Below are the code and all the weights of a small trained network. Each question names an input and a class and asks about switching units off, where a switched-off unit gives its printed mean instead of its output.

import numpy as np


def w(rows, s, z=0):
    codes = np.array(rows[::2]) - 128.0
    scale = np.full(codes.shape[1], s)
    scale[-1] = z or s
    return codes * scale


def f(y):
    return np.maximum(y, 0)


def log_softmax(a):
    a = a - a.max(-1, keepdims=True)
    return a - np.log(np.exp(a).sum(-1, keepdims=True))


def net(x, mask):
    res = np.array(x, float).reshape(1, 4) / 4 @ E
    y = f(res @ A[0][:, :-1].T + A[0][:, -1])
    res = res + np.where(mask, y, B[0][:, -1]) @ B[0][:, :-1]
    return log_softmax(res[-1] @ U[:, :-1].T + U[:, -1])


A, B = {}, {}
E = w([
[155,119,58,198,160,60,87,34,69,142],'x0',
[83,181,33,124,194,141,45,178,248,91],'x1',
[58,172,160,213,94,161,162,78,95,89],'x2',
[176,172,197,115,121,24,11,15,133,56],'x3',
],0.011)
A[0] = w([
[123,165,82,136,154,115,52,114,155,118,251],'N1',
[153,87,121,146,131,127,222,111,6,187,153],'N2',
[77,171,171,139,119,132,123,78,111,75,63],'N3',
[76,149,70,137,139,171,169,148,173,123,106],'N4',
[132,150,59,139,152,89,15,88,160,109,27],'N5',
[103,120,84,147,130,140,173,112,82,140,236],'N6',
[133,145,107,135,148,92,74,74,97,123,210],'N7',
[115,132,71,147,135,129,146,106,82,140,237],'N8',
],0.019,0.0028)
B[0] = w([
[146,77,121,82,99,130,159,151,184,119,216],'N1',
[155,78,90,99,90,93,110,59,183,79,251],'N2',
[111,187,179,166,96,146,125,134,128,130,203],'N3',
[78,187,124,153,172,136,112,185,201,128,208],'N4',
[151,48,45,97,92,101,123,100,150,102,244],'N5',
[181,68,148,89,53,127,146,120,103,117,187],'N6',
[107,153,170,147,6,163,147,94,147,72,212],'N7',
[151,100,106,96,134,100,105,88,132,115,176],'N8',
],0.014,0.028)
U = w([
[123,65,92,50,96,131,112,134,221,66,227],'0',
[85,153,52,172,226,163,105,56,37,224,31],'1',
[205,152,242,61,190,71,59,65,62,161,47],'2',
[116,226,225,200,76,151,94,72,112,86,93],'3',
[134,149,88,251,225,118,158,161,26,119,39],'4',
[1,207,32,164,165,229,147,244,187,118,126],'5',
[117,158,53,175,146,185,123,126,50,185,3],'6',
],0.0075,0.0038)

Each question gives the input, the list of numbers given to net, and the class t.
The units are the neurons (one row each of A and B). Each row of codes is followed by its name. A weight is (code - 128) times the scale printed after its matrix; where a second scale follows, it is the last column's (A, B and U).
mask holds one flag per neuron, in row order. A switched-off neuron (its flag False) gives its mean, the last column of its row in B, instead of its output. The means were averaged over made-up inputs and are rounded, as every weight is.
A unit's drop is (log p(t) with every unit on - log p(t) with that unit switched off) / (log p(t) with every unit on - log p(t) with every unit switched off).
The circuit of an input: a set's keep is (log p(t) with only the set's units on - log p(t) with every unit switched off) / (log p(t) with every unit on - log p(t) with every unit switched off). Starting from all 8 units, units are removed one at a time, each time the one whose removal leaves the highest keep (on an exact tie, the one counted first), for as long as the keep stays at least 0.8.
circuit, biggest first: the units of the circuit, biggest drop first
top k neurons: the k neurons with the biggest drops, biggest first
drop of u: that unit's drop, to one decimal
input [-3,-6,-7,7], class 3: circuit, biggest first => N5, N1
input [2,6,-2,-8], class 5: circuit, biggest first => N4
input [-6,-1,-3,5], class 2: top 3 neurons => N5, N7, N2
input [1,3,-5,-3], class 5: top 2 neurons => N2, N6
input [3,-5,-1,3], class 3: top 4 neurons => N5, N1, N7, N6
input [2,8,0,-6], class 5: top 2 neurons => N4, N2
input [-6,-5,7,1], class 3: top 2 neurons => N5, N3
input [4,-1,8,8], class 3: top 2 neurons => N3, N7
input [-7,0,0,1], class 5: top 2 neurons => N2, N5
input [5,-6,1,5], class 3: top 3 neurons => N7, N1, N3
input [5,-3,3,4], class 3: drop of N1 => 0.2
